Here is a tiny trained network, its code and every weight. The questions are about switching its units off for an input and a target symbol, where a switched-off unit gives its printed mean instead of its output.

import numpy as np


def w(rows, s, z=0):
    codes = np.array(rows[::2]) - 128.0
    scale = np.full(codes.shape[1], s)
    scale[-1] = z or s
    return codes * scale


def softmax(a):
    e = np.exp(a - a.max(-1, keepdims=True))
    return e / e.sum(-1, keepdims=True)


def log_softmax(a):
    a = a - a.max(-1, keepdims=True)
    return a - np.log(np.exp(a).sum(-1, keepdims=True))


def net(x, mask):
    ids = ['ΔΠΨΩβγεζηλξστφ'.index(c) for c in x.split()]
    T = len(ids)
    res = E[ids] + P[:T]
    u = 0
    for l in range(3):
        r = res
        for j in range(2):
            rows = slice(3 * j, 3 * j + 3)
            q, k, v = (r @ M[l][rows].T for M in (Q, K, V))
            z = softmax(np.where(np.tri(T) > 0, q @ k.T / 3**0.5, -1e9)) @ v
            o = O[l][rows]
            res = res + np.where(mask[u + j], z, o[:, -1]) @ o[:, :-1]
        u += 2
    return log_softmax(res[-1] @ U[:, :-1].T + U[:, -1])


Q, K, V, O = {}, {}, {}, {}
E = w([
[204,217,124],'Δ',
[150,210,126],'Π',
[122,126,85],'Ψ',
[93,180,111],'Ω',
[56,252,123],'β',
[41,160,103],'γ',
[184,76,74],'ε',
[136,128,90],'ζ',
[197,49,70],'η',
[155,202,126],'λ',
[180,202,123],'ξ',
[119,97,190],'σ',
[114,58,247],'τ',
[111,62,249],'φ',
],0.016)
P = w([
[255,57,240],'0',
[159,156,239],'1',
[150,166,193],'2',
[145,164,156],'3',
[147,150,119],'4',
[147,138,86],'5',
[144,126,55],'6',
[154,115,25],'7',
[153,110,2],'8',
],0.0072)
Q[0] = w([
[116,121,160],'L0H1',
[184,112,137],'L0H1',
[112,151,118],'L0H1',
[96,76,138],'L0H2',
[181,204,47],'L0H2',
[118,184,6],'L0H2',
],0.019)
K[0] = w([
[142,149,152],'L0H1',
[134,88,178],'L0H1',
[131,132,93],'L0H1',
[146,117,205],'L0H2',
[113,153,3],'L0H2',
[148,155,42],'L0H2',
],0.018)
V[0] = w([
[120,216,150],'L0H1',
[88,68,81],'L0H1',
[227,178,161],'L0H1',
[2,103,103],'L0H2',
[39,58,131],'L0H2',
[158,172,162],'L0H2',
],0.0092)
O[0] = w([
[49,122,46,168],'L0H1',
[224,158,136,30],'L0H1',
[55,72,139,252],'L0H1',
[213,171,255,1],'L0H2',
[171,121,229,23],'L0H2',
[22,135,65,190],'L0H2',
],0.0074,0.006)
Q[1] = w([
[66,147,156],'L1H1',
[177,134,92],'L1H1',
[153,95,121],'L1H1',
[240,41,131],'L1H2',
[102,86,27],'L1H2',
[222,255,156],'L1H2',
],0.0078)
K[1] = w([
[82,128,208],'L1H1',
[152,166,101],'L1H1',
[95,146,126],'L1H1',
[232,9,182],'L1H2',
[243,196,153],'L1H2',
[2,117,194],'L1H2',
],0.0066)
V[1] = w([
[114,55,57],'L1H1',
[220,233,54],'L1H1',
[254,200,137],'L1H1',
[96,207,158],'L1H2',
[180,87,84],'L1H2',
[158,110,166],'L1H2',
],0.0083)
O[1] = w([
[201,84,144,189],'L1H1',
[44,118,218,54],'L1H1',
[2,109,147,1],'L1H1',
[211,141,167,127],'L1H2',
[16,137,85,125],'L1H2',
[93,64,153,69],'L1H2',
],0.007,0.016)
Q[2] = w([
[200,63,234],'L2H1',
[81,124,254],'L2H1',
[210,7,181],'L2H1',
[122,83,118],'L2H2',
[38,251,145],'L2H2',
[116,240,142],'L2H2',
],0.0077)
K[2] = w([
[1,60,174],'L2H1',
[128,38,114],'L2H1',
[7,94,221],'L2H1',
[147,107,115],'L2H2',
[120,234,133],'L2H2',
[109,222,201],'L2H2',
],0.0085)
V[2] = w([
[60,127,108],'L2H1',
[221,56,113],'L2H1',
[156,3,84],'L2H1',
[119,198,17],'L2H2',
[148,238,118],'L2H2',
[181,158,11],'L2H2',
],0.0073)
O[2] = w([
[157,97,207,100],'L2H1',
[93,185,109,185],'L2H1',
[108,214,144,155],'L2H1',
[66,67,235,204],'L2H2',
[64,247,254,138],'L2H2',
[60,94,174,252],'L2H2',
],0.0065,0.022)
U = w([
[2,129,91,11],'Δ',
[149,106,125,156],'Π',
[151,192,49,80],'Ψ',
[191,143,45,69],'Ω',
[144,184,187,209],'β',
[99,81,198,200],'γ',
[111,66,96,90],'ε',
[205,88,171,253],'ζ',
[101,42,69,9],'η',
[155,127,130,135],'λ',
[218,171,200,220],'ξ',
[153,135,111,111],'σ',
[96,132,124,119],'τ',
[161,85,133,209],'φ',
],0.011,0.0062)

Each question gives the input, a string of symbols that net reads in full, and the target symbol t.
The units are the heads (3 rows each of Q, K, V and O). Each row of codes is followed by its name. A weight is (code - 128) times the scale printed after its matrix; where a second scale follows, it is the last column's (O and U).
mask holds one flag per head, layer by layer. A switched-off head (its flag False) gives its mean, the last column of its rows in O, instead of its output. The means were averaged over made-up inputs and are rounded, as every weight is.
A unit's drop is (log p(t) with every unit on - log p(t) with that unit switched off) / (log p(t) with every unit on - log p(t) with every unit switched off).
The circuit of an input: a set's keep is (log p(t) with only the set's units on - log p(t) with every unit switched off) / (log p(t) with every unit on - log p(t) with every unit switched off). Starting from all 6 units, units are removed one at a time, each time the one whose removal leaves the highest keep (on an exact tie, the one counted first), for as long as the keep stays at least 0.8.
units of the circuit, in order: the units of the circuit, biggest drop first
unit that matters most: the unit with the biggest drop
which heads matter: for each layer, one digit per head in row order, 1 if its drop is at least 0.15 and else 0, layers parted by /
input τ γ γ Δ, target ξ: which heads matter -> 01 / 11 / 01
input Δ γ λ, target ξ: which heads matter -> 01 / 11 / 00
input Δ τ Π, target Ψ: units of the circuit, in order -> [L1H1; L0H2]
input Δ γ Δ Ω Ψ ξ, target β: which heads matter -> 01 / 10 / 01
input Δ Ω ξ, target γ: units of the circuit, in order -> [L2H2; L0H2; L0H1; L1H1]
input Δ Δ Ψ, target γ: units of the circuit, in order -> [L2H2; L0H2]
input γ η γ γ, target ξ: which heads matter -> 01 / 01 / 01
input γ γ Δ τ τ τ β γ Ω, target ξ: units of the circuit, in order -> [L0H2]
input φ Ω γ Δ φ Δ Δ ξ, target Δ: which heads matter -> 10 / 10 / 00
input Δ τ Δ, target Ψ: which heads matter -> 11 / 11 / 00
input τ Δ Π, target Δ: which heads matter -> 11 / 00 / 01
input η Δ Ψ, target η: units of the circuit, in order -> [L2H2; L1H2; L1H1; L2H1]
input τ ξ τ τ, target Ω: which heads matter -> 00 / 00 / 01
input η Δ ζ ζ ζ, target η: unit that matters most -> L2H2
input Δ τ Ω, target Ψ: units of the circuit, in order -> [L0H1; L1H1]
input Δ τ φ λ τ Δ σ, target γ: units of the circuit, in order -> [L0H2; L2H2; L0H1; L1H1]
input Δ Δ Δ Δ Ψ Δ, target β: which heads matter -> 01 / 11 / 11
input Δ τ γ Δ ζ, target γ: which heads matter -> 11 / 11 / 01
input Δ β Δ ε φ γ Π, target ξ: units of the circuit, in order -> [L0H2; L1H2]
input τ Δ Δ τ τ Ω, target Ψ: units of the circuit, in order -> [L2H2]
input β Δ Π Δ τ τ Δ λ, target Δ: units of the circuit, in order -> [L0H2; L0H1]
input Δ σ τ ε λ γ Δ, target ξ: which heads matter -> 01 / 00 / 00
input γ β γ φ, target ζ: units of the circuit, in order -> [L1H1; L2H1]
